Below are the code and all the weights of a small trained network. Each question names an input and a class and asks about switching units off, where a switched-off unit gives its printed mean instead of its output.

import numpy as np


def w(rows, s, z=0):
    codes = np.array(rows[::2]) - 128.0
    scale = np.full(codes.shape[1], s)
    scale[-1] = z or s
    return codes * scale


def f(y):
    return y / 2 * (1 + np.tanh(0.7978845608 * (y + 0.044715 * y**3)))


def log_softmax(a):
    a = a - a.max(-1, keepdims=True)
    return a - np.log(np.exp(a).sum(-1, keepdims=True))


def net(x, mask):
    res = np.array(x, float).reshape(1, 4) / 4 @ E
    y = f(res @ A[0][:, :-1].T + A[0][:, -1])
    res = res + np.where(mask, y, B[0][:, -1]) @ B[0][:, :-1]
    return log_softmax(res[-1] @ U[:, :-1].T + U[:, -1])


A, B = {}, {}
E = w([
[234,198,73,2,176],'x0',
[69,67,166,46,211],'x1',
[57,225,50,111,166],'x2',
[51,47,34,89,44],'x3',
],0.0092)
A[0] = w([
[52,204,83,100,209,120],'neuron 0',
[153,142,162,200,157,154],'neuron 1',
[100,64,144,146,164,187],'neuron 2',
[129,97,115,82,148,138],'neuron 3',
[118,193,86,145,76,230],'neuron 4',
[158,112,146,93,149,24],'neuron 5',
[139,97,85,94,65,134],'neuron 6',
[144,168,151,217,133,229],'neuron 7',
[134,140,99,85,156,165],'neuron 8',
[189,197,180,181,93,185],'neuron 9',
[159,62,192,127,123,236],'neuron 10',
[161,158,177,195,154,127],'neuron 11',
[74,160,94,122,176,152],'neuron 12',
[150,143,118,155,133,68],'neuron 13',
[159,90,161,124,82,141],'neuron 14',
[146,136,137,85,145,101],'neuron 15',
[147,131,67,147,73,83],'neuron 16',
[149,120,66,128,66,87],'neuron 17',
[169,138,116,85,217,146],'neuron 18',
[172,195,164,52,134,49],'neuron 19',
[163,152,148,48,209,185],'neuron 20',
[133,169,138,179,36,152],'neuron 21',
[120,118,118,190,77,244],'neuron 22',
[135,137,103,61,153,170],'neuron 23',
[145,161,9,100,105,120],'neuron 24',
[126,108,197,181,178,255],'neuron 25',
[65,138,162,97,74,218],'neuron 26',
],0.016,0.0054)
B[0] = w([
[117,46,168,111,9,239],'neuron 0',
[203,115,138,109,187,206],'neuron 1',
[99,68,138,87,150,197],'neuron 2',
[60,125,103,89,108,175],'neuron 3',
[175,80,164,203,87,196],'neuron 4',
[76,159,88,126,110,154],'neuron 5',
[145,120,168,187,36,187],'neuron 6',
[225,147,129,77,153,226],'neuron 7',
[110,134,88,94,70,186],'neuron 8',
[207,180,80,67,204,233],'neuron 9',
[135,60,140,109,105,229],'neuron 10',
[247,170,145,162,221,215],'neuron 11',
[99,70,137,141,94,194],'neuron 12',
[176,184,88,91,169,137],'neuron 13',
[105,81,182,161,59,183],'neuron 14',
[87,172,87,100,82,165],'neuron 15',
[145,82,207,192,89,168],'neuron 16',
[118,80,190,178,70,174],'neuron 17',
[158,211,24,96,110,224],'neuron 18',
[172,174,74,130,108,209],'neuron 19',
[83,192,20,44,97,253],'neuron 20',
[220,147,95,77,214,199],'neuron 21',
[130,126,120,61,195,208],'neuron 22',
[88,135,83,134,74,205],'neuron 23',
[245,125,176,227,74,211],'neuron 24',
[213,92,148,152,133,243],'neuron 25',
[138,72,113,108,170,184],'neuron 26',
],0.011,0.015)
U = w([
[136,159,103,118,66,167],'0',
[181,200,97,121,217,93],'1',
[48,104,104,89,130,131],'2',
[6,217,190,246,226,2],'3',
[154,55,192,131,130,174],'4',
],0.014,0.012)

Each question gives the input, the list of numbers given to net, and the class t.
The units are the neurons (one row each of A and B). Each row of codes is followed by its name. A weight is (code - 128) times the scale printed after its matrix; where a second scale follows, it is the last column's (A, B and U).
mask holds one flag per neuron, in row order. A switched-off neuron (its flag False) gives its mean, the last column of its row in B, instead of its output. The means were averaged over made-up inputs and are rounded, as every weight is.
A unit's drop is (log p(t) with every unit on - log p(t) with that unit switched off) / (log p(t) with every unit on - log p(t) with every unit switched off).
The circuit of an input: a set's keep is (log p(t) with only the set's units on - log p(t) with every unit switched off) / (log p(t) with every unit on - log p(t) with every unit switched off). Starting from the 12 units with the biggest drops (on a tie, the unit counted first), units are removed one at a time, each time the one whose removal leaves the highest keep (on an exact tie, the one counted first), for as long as the keep stays at least 0.8.
units of the circuit, in order: the units of the circuit, biggest drop first
k most important neurons: the k neurons with the biggest drops, biggest first
drop of u: that unit's drop, to one decimal
input [5,-6,7,-3], class 0: units of the circuit, in order => neuron 0
input [-6,6,3,6], class 2: units of the circuit, in order => neuron 24; neuron 11
input [-1,7,-3,6], class 2: 4 most important neurons => neuron 24; neuron 25; neuron 3; neuron 11
input [-3,-3,-4,0], class 1: 2 most important neurons => neuron 0; neuron 21
input [-5,3,-2,-6], class 1: 2 most important neurons => neuron 0; neuron 11
input [6,7,-8,3], class 2: 2 most important neurons => neuron 24; neuron 3
input [-8,6,6,2], class 4: 2 most important neurons => neuron 20; neuron 18
input [6,-2,-4,7], class 4: 2 most important neurons => neuron 20; neuron 18
input [3,-7,0,1], class 4: drop of neuron 17 => 0.5
input [2,4,-6,4], class 2: drop of neuron 24 => 0.2
input [-8,-8,-8,-5], class 1: drop of neuron 3 => 0.0
